Rows and roughly how far along a hidden order each lies, from 0 to 10:
[  0   9  -8  -6 -13   1   2  13  -3  13  -2 -15  -8  -5  -5  -3   3 -27
   4 -10  13  -8 -24  19  16 -12   1   0  -4   2  -6 -28  16  -8   5 -13
   1 -15   0  -7   1  -7 -23   6  -5  -7   4  11  19   6   1  -7   0   4
  -3 -36  -5  10  -2   7  -1 -11 -16  21  -4  -1  -9 -25 -21  31  -1   6
 -21   3   0 -21 -21   8  -1  -4   8   3  -4   6  26  11 -10  11  -8   7
 -63   4  -5  -6  -2  -6  10   3  13  -5 -19   4   5  -6   4 -14  -6  -4
   8  -2  17  -2  -1  -5  -2  22  13   0   4  -3   1   2   5   6   3 -34
   2  -9   3   2 -10  13   0   3  -1 -12 -25 -10   4  -2  -9  11 -15 -20
   3   1  -5   0   4  -4   2   4  -1  -7  -4   2  18  -1   3   1   5   7
  36   0  15  17   4  -5 -10  -8 -36   5  -4  14  -8   3   0   2  -2   6
   6  -2   6   0  13 -13   9   1   1] | 3
[ -6  -1   8  -4  -6  12  12   9  -8   2  10   6   6   4  -5 -11  -7 -15
   6  11   0   6  -3  -2  -6   6   6   1  21   3 -11   4 -12   5  -3  10
   3  12  -4  -1   1   8  15  18   3   6  -1   1 -16   2  -3   2   1   1
   5  32   7 -10   2   1  -2   3  -2   1   1   4  -2 -19  16 -21   4   5
  13  10   2   3  -6  -3   2   3   2   7   3 -12   7  -3  -4   1  15   5
  37  14  -1   0   5   7  -2  -2  -2  -7  10   1  -2   0   2  -1  -4   2
  -4  -1   0   1   0  -6   2  14   5   0 -12  -5 -27  -6  -4   2  -1   0
  -1  -4  -6  -1   1 -25   3  -2   3  -1   1   4  -4   4  -5   0   0  17
   3  -7   6   1  12   3  -4  -2   0   4   9   0 -11   3   3  -2  -3  -5
   2  -4 -13  -2  -1  10   5  -7  12  -1  -6   4   0  -2   1  -3   2  -6
 -12  -3   2  -2 -12   3   7  -1   3] | 10
[ -7   3   9 -14  -5  19   7   3  -2  -3  10  -2   4   2  12  -6  -9  -9
  -3   1  -1   8  -2 -13  -4   4  15   9  22   1 -18  14  -6   2  -3  21
  -2   5  -8  -1   4   9  12  24   0   7  -5   2  -8  -7   2  -2  -2   1
   3  23  14  -4   8   5 -12  -6   5  -2   1   2  -2 -32  12 -26   4   7
  20   8   2   5  -9  -1   3   7  -6   7   0 -16 -13   0   2  -4  20  13
  25  15  -2  10   8   6  -4  -2   4 -25  26  -1 -12   2   1 -14  -3   3
  -3  -4   3   4  -2  -2   6  12   9  -1   5  -7  -9  -6  -5   2   0   4
  -1   2  -8   4  -4  -6  -1   0   1   3 -15  10  -5   6   3   3  11  23
  -2 -15   9   0  17   2  -4  -4   2 -10  12  -9 -16   5  11  -3   1  -5
  -5  -2  -1  -8   2   8  14   0   6  -4  -8 -15  -1  -3  -1  -5   2  -7
 -16 -10   2  -3 -14   5   3  -1   2] | 10
[ -9   8   0 -11 -16  18   2  10 -10  12  10   1  -1   3   0 -14  -2 -34
   7   2   5   5 -18  -6   9   4  10  10  24   1 -24   2  -7  -7  -6   4
   5 -10  -7  -3   2   7   5  32  -5   6  -7   9  -5  -4   5  -9  -2   4
   1   0  14  -2   7   5 -11  -2   5  14   0   6  -6 -60  -5   4   1   9
  18  13   1   2 -47   0   5   6  -4  16   0 -16   1   7  -2   5  15  18
 -10  23  -6  13  10   4   2  -1  11 -27  14   6  -9  -4   0 -17  -9   4
  -2  -8   6  -3  -3  -2   4  12  21  -1  -5 -10 -23   0  -6   4   2  -6
  -1  -1 -10   0  -7  -6   2   5   3  -4 -13   3  -2   5  -3  12  11   5
  -2  -9   7  -1   8  -4  -5   0   1 -23   9  -6  -2   4   7  -4   5  -4
  -1  -2  10  -4  -3   8  13   0 -18  -1  -9  -4  -2  -3   0  -1   0  -4
 -16  -7   0  -3   0  -9  15   0   1] | 8
[ -6   4  -2 -10 -15   8  11   4  -6   8  11 -18   1  -8   3  -9  -2 -16
  -1  -7   7  -3 -15   8   8  -5  14   4  19   0 -10 -12   7  -6   2   8
   0  -3  -1  -4   2  -4 -11   2  -4  -2  -4  11  10   1   9  -7   1   2
   0  -6   4   4   2   1  -9 -16  -3   9  -5   2  -9 -26  -6  15   0   7
  -3   7   0 -12 -16   7   0   2   4   3  -4  -6   6   7  -6   2   9  10
 -33  17  -7   1   1   0   5   3  10 -11   4  -2  -9  -3   4 -26  -6  -1
   4   1   8   2  -1  -6   0  21  21   0   0  -3 -11   0  -1   6   1 -21
   1  -5  -4   6 -10   3  -4  -2   0  -6 -26  -3   1   1  -3  13   7   4
   6 -10   2   0  20  -2   2   1   0 -10   0  -8   3   0   5   1   4   7
  27   2  16   8   1   0   0  -7 -25   1  -5  10  -4   1  -1   1   0   0
  -5 -11   9   0   5  -8   2   2   8] | 5
[ -5   1   6  -9  -3  18   6  10 -10   6  10  12   4   6  -6 -13  -5 -28
  11  12  -4  10  -3  -9  -4  11   1   5  25   3 -17  14 -17   0  -7   4
   5   8  -7   1   0  14  25  29   1   8  -3   0 -17  -1  -6   1  -1   2
   5  27  15  -9   5   3  -2   8   6   4   5   5   0 -28  13  -8   3   5
  29  11   1  10 -30  -6   4   4  -2  11   4 -18   4  -4   0   2  19  14
  62  18   0   9   9   9  -3  -4  -1 -15  16   4  -3  -1  -1   3  -5   6
  -8  -6  -3  -3   0   0   3   5   9  -1 -11  -9 -34  -5  -7  -3   0   8
  -1   0 -10  -4   2 -22   7   2   4   3   6   5  -4   6  -4   0   5  13
  -2  -6   8   0   2  -1  -6  -3   0 -13  13   3 -11   4   5  -4  -1 -10
 -17  -5 -16 -11  -5  13  15   0   9  -2  -6  -2   3  -4   1  -3   2  -8
 -17   1  -5  -3 -14   7  15  -1  -4] | 10
[  0   6  -6  -6  -9  -2  -3  -1   6   2  -3 -17  -6  -9  13   9   1   1
  -8 -18  11  -7 -13  11   8 -15   6   2  -8  -1  -1 -16  22  -7   6   2
  -4 -15   2  -6   4 -10 -24  -4  -5  -9  -1  10  20  -1  13  -5  -1   2
  -4 -41  -4  11   0   5  -5 -17  -9   8  -6  -4  -6  -3 -20  25  -1   2
 -26   0   0 -17   4   9  -2   1   0  -3  -5  11  -1  10  -2   2 -12   6
 -63  -4  -4  -3  -4  -8   6   4  12  -7  -6  -2  -3  -3   2 -30   0  -5
   9   0  13   3  -2  -1  -1  14   7   0  17   2  19   3   1   4   2 -27
   1  -4   4   8 -12  27  -7   2  -5  -5 -28  -4   3  -3   2   9  -4  -6
   3  -3  -4  -1   5  -2   6   1   1  -3  -6  -7  11  -1   5   1   7   9
  26   4  25  13   5  -9  -9   1 -25   2  -4   0  -7   3  -2   1  -2   7
   5  -9  10   1  15 -12  -3   1   4] | 1
[  4   1  -8   6  -2 -11  -3   0   7   1  -8 -16  -6  -9   2   7   4  -2
  -6 -15   9 -10  -7  16   4 -14  -3  -7 -21   0  14 -21  18  -6   8 -11
  -2 -10   6  -3   0 -12 -24 -16  -2 -12   5   4  24   5   5  -3   1   0
  -4 -35 -15  12  -7   1   6  -9 -13   3  -5  -6  -2  28 -16  32  -3  -1
 -35  -5  -1 -18  18   7  -3  -5   5  -8  -4  18  10   6  -5   3 -17  -8
 -63 -15  -1 -11  -8 -10   6   4   4  15 -19  -2   5  -2   2  -8   2  -5
   9   5   5   2   0  -2  -5   8  -4   1  14   8  17   4   8   2   1 -20
   2  -6   8   3  -5  14  -4  -1  -5  -6 -13  -9   5  -6  -2   3 -14 -19
   4   7  -7   0  -3  -2   9   3  -1   9 -12   2  14  -4  -2   3   3   9
  33   2  13  14   6 -10 -16  -2 -10   5   5  11  -6   5  -1   3  -2   9
  17   0   5   2  14  -7  -7   1   2] | 0
[ -6  -1  10  -6  -3  11   9  10  -8   0   9  11   3   5  -7 -13  -8 -13
   7  12  -3   8   1  -6 -11  10   4   1  20   3 -15  12 -13   5  -6   8
   3  12  -6   1   0  10  22  23   3   9  -2   0 -13   0  -5   3   0   1
   4  38   9  -9   4   2  -2   4   2  -1   4   4   0 -12  15 -25   3   4
  22   7   2   8 -12  -5   2   3   1   8   3 -12   2  -5  -2   0  17   8
  51  15   0   4   8   7  -4  -4  -3  -6  12   2  -3   1   1  12  -4   4
  -6  -2  -3   0   0  -3   3  11   4   0 -13  -6 -27  -5  -4   1  -1   1
  -1  -1  -8  -2   1 -21   5  -1   4   4   6   6  -4   6  -4   0   3  19
  -1  -6   6   1  11   2  -5  -3   0  -5  11   1 -12   3   5  -2  -3  -9
  -9  -6 -13  -7   0  12  13  -4   8  -3  -5  -2   3  -3   1  -4   2  -7
  -8  -3  -2  -3 -15   5   9  -1   1] | 10
[ -8   5   5 -14 -19  14  14  12  -7  11  11 -12  -2  -6  -1 -12  -6 -29
   6  -1  11  -1 -20   9   6  -5  13   1  25   4 -16 -17   2  -4   4   7
   2   1  -4  -6   3  -1  -3  16  -3  -4   0  15   1   2   7  -6   1   3
   1   5   6   1   2   6  -7 -11 -11  12  -4   2 -10 -44  -2   3   2   9
  -1  12   1 -14 -14   6   2   2   6   8  -2  -8  15   7  -8   6  13  13
 -36  18  -7  -1   3   2   6   1  10 -14   2   0  -6  -3   6 -22  -9  -1
   2  -1  10   2  -2  -7   2  34  19   0  -1  -5 -23  -4  -1   7   2 -30
   1 -10  -6   5 -11   2  -1   0   0  -9 -26  -1   0   3  -9  12  -2  14
   6 -13   6   1  21  -1   1   0   0 -11   5  -7   1   3   9   0   4   4
  37  -3  11  12   4   1   2 -11 -20   2 -10  15  -6   1   0  -1   1   0
  -6 -12   9  -2  -4 -10   7   0   8] | 6
